Below are the code and all the weights of a small trained network. Each question names an input and a class and asks about switching units off, where a switched-off unit gives its printed mean instead of its output.

import numpy as np


def w(rows, s, z=0):
    codes = np.array(rows[::2]) - 128.0
    scale = np.full(codes.shape[1], s)
    scale[-1] = z or s
    return codes * scale


def norm(h):
    return h / np.sqrt((h * h).mean(-1, keepdims=True) + 1e-5)


def f(y):
    return np.maximum(y, 0)


def log_softmax(a):
    a = a - a.max(-1, keepdims=True)
    return a - np.log(np.exp(a).sum(-1, keepdims=True))


def net(x, mask):
    res = np.array(x, float).reshape(1, 3) / 4 @ E
    u = 0
    for l in range(3):
        y = f(norm(res) @ A[l][:, :-1].T + A[l][:, -1])
        res = res + np.where(mask[u : u + 7], y, B[l][:, -1]) @ B[l][:, :-1]
        u += 7
    return log_softmax(norm(res)[-1] @ U[:, :-1].T + U[:, -1])


A, B = {}, {}
E = w([
[115,217,91,153,83,63],'x0',
[167,191,15,236,170,253],'x1',
[78,89,139,198,232,43],'x2',
],0.0083)
A[0] = w([
[97,176,103,69,98,38,4],'0.n1',
[157,83,165,70,151,97,177],'0.n2',
[170,118,84,156,82,180,181],'0.n3',
[147,88,204,233,93,60,135],'0.n4',
[78,90,1,142,170,119,89],'0.n5',
[117,92,112,102,124,85,32],'0.n6',
[102,57,139,55,160,141,192],'0.n7',
],0.0078,0.0025)
B[0] = w([
[226,155,189,228,143,120,227],'0.n1',
[192,168,143,198,163,160,238],'0.n2',
[96,101,223,123,193,118,255],'0.n3',
[107,155,103,1,137,182,218],'0.n4',
[172,153,217,138,164,156,214],'0.n5',
[165,150,140,165,118,79,163],'0.n6',
[106,85,198,138,163,201,237],'0.n7',
],0.0071,0.0042)
A[1] = w([
[45,236,11,160,69,13,169],'1.n1',
[187,204,150,92,150,116,4],'1.n2',
[189,132,119,82,39,162,32],'1.n3',
[95,83,62,139,201,82,138],'1.n4',
[130,93,197,34,39,92,9],'1.n5',
[109,178,208,101,179,158,177],'1.n6',
[80,96,20,102,215,39,160],'1.n7',
],0.011,0.0014)
B[1] = w([
[214,41,214,71,74,227,186],'1.n1',
[72,85,184,147,149,166,195],'1.n2',
[60,180,86,40,80,145,184],'1.n3',
[87,161,78,41,108,149,158],'1.n4',
[182,118,76,203,252,56,206],'1.n5',
[71,136,100,135,38,74,254],'1.n6',
[103,169,92,37,169,105,153],'1.n7',
],0.011,0.0089)
A[2] = w([
[102,205,27,1,139,120,149],'2.n1',
[55,130,177,111,185,125,108],'2.n2',
[220,124,222,132,100,204,228],'2.n3',
[184,240,64,224,126,243,105],'2.n4',
[151,165,92,149,28,189,8],'2.n5',
[107,135,100,220,74,146,154],'2.n6',
[108,14,105,144,192,235,119],'2.n7',
],0.0099,0.0016)
B[2] = w([
[106,189,96,95,190,175,230],'2.n1',
[191,178,91,139,122,187,202],'2.n2',
[90,83,132,111,83,149,253],'2.n3',
[182,134,142,178,208,3,247],'2.n4',
[153,132,119,94,162,128,196],'2.n5',
[86,125,139,206,138,140,183],'2.n6',
[128,95,180,54,39,118,230],'2.n7',
],0.016,0.0071)
U = w([
[203,128,167,188,205,48,173],'0',
[148,76,190,61,71,184,201],'1',
[120,214,81,42,193,198,163],'2',
[61,159,115,229,97,188,76],'3',
[166,78,3,163,111,160,3],'4',
],0.012,0.0051)

Each question gives the input, the list of numbers given to net, and the class t.
The units are the neurons (one row each of A and B). Each row of codes is followed by its name. A weight is (code - 128) times the scale printed after its matrix; where a second scale follows, it is the last column's (A, B and U).
mask holds one flag per neuron, layer by layer. A switched-off neuron (its flag False) gives its mean, the last column of its row in B, instead of its output. The means were averaged over made-up inputs and are rounded, as every weight is.
A unit's drop is (log p(t) with every unit on - log p(t) with that unit switched off) / (log p(t) with every unit on - log p(t) with every unit switched off).
The circuit of an input: a set's keep is (log p(t) with only the set's units on - log p(t) with every unit switched off) / (log p(t) with every unit on - log p(t) with every unit switched off). Starting from the 12 units with the biggest drops (on a tie, the unit counted first), units are removed one at a time, each time the one whose removal leaves the highest keep (on an exact tie, the one counted first), for as long as the keep stays at least 0.8.
circuit, biggest first: the units of the circuit, biggest drop first
k most important neurons: the k neurons with the biggest drops, biggest first
k most important neurons of layer l: the k neurons of layer l with the biggest drops, biggest first
drop when u is switched off: that unit's drop, to one decimal
input [4,0,4], class 1: 2 most important neurons => [1.n1 0.n3]
input [0,-2,1], class 3: 3 most important neurons => [1.n6 1.n1 2.n4]
input [-8,5,5], class 1: circuit, biggest first => [2.n7]
input [5,3,-1], class 1: 2 most important neurons => [1.n1 0.n7]
input [5,3,6], class 2: 3 most important neurons => [1.n7 1.n4 2.n1]
input [7,-8,-6], class 0: 2 most important neurons => [1.n5 2.n7]
input [-6,-7,2], class 0: 4 most important neurons => [1.n5 1.n1 2.n3 1.n2]
input [-6,7,2], class 0: 3 most important neurons => [2.n4 1.n1 1.n2]
input [4,4,-4], class 0: 2 most important neurons of layer 0 => [0.n3 0.n4]
input [-6,4,6], class 1: 3 most important neurons => [2.n7 0.n5 1.n3]
input [2,3,4], class 2: 2 most important neurons of layer 1 => [1.n4 1.n5]
input [1,3,4], class 2: 3 most important neurons => [0.n1 0.n2 0.n7]
input [-8,7,0], class 1: 2 most important neurons => [2.n7 1.n5]
input [3,-5,-2], class 0: circuit, biggest first => [1.n5]
input [-6,7,0], class 0: 2 most important neurons of layer 1 => [1.n1 1.n2]
input [-7,5,6], class 1: 2 most important neurons => [2.n7 0.n5]
input [6,2,8], class 2: 2 most important neurons of layer 1 => [1.n7 1.n4]
input [-3,6,-2], class 0: 2 most important neurons => [2.n4 1.n1]
input [-6,-7,-1], class 0: 2 most important neurons of layer 1 => [1.n5 1.n1]
input [5,-6,-3], class 0: circuit, biggest first => [1.n5]
input [8,-3,1], class 1: drop when 1.n1 is switched off => 0.4
input [-3,0,0], class 3: drop when 1.n4 is switched off => 0.1
input [7,5,-2], class 1: drop when 1.n1 is switched off => 1.5
input [1,-1,3], class 3: 2 most important neurons of layer 2 => [2.n4 2.n7]
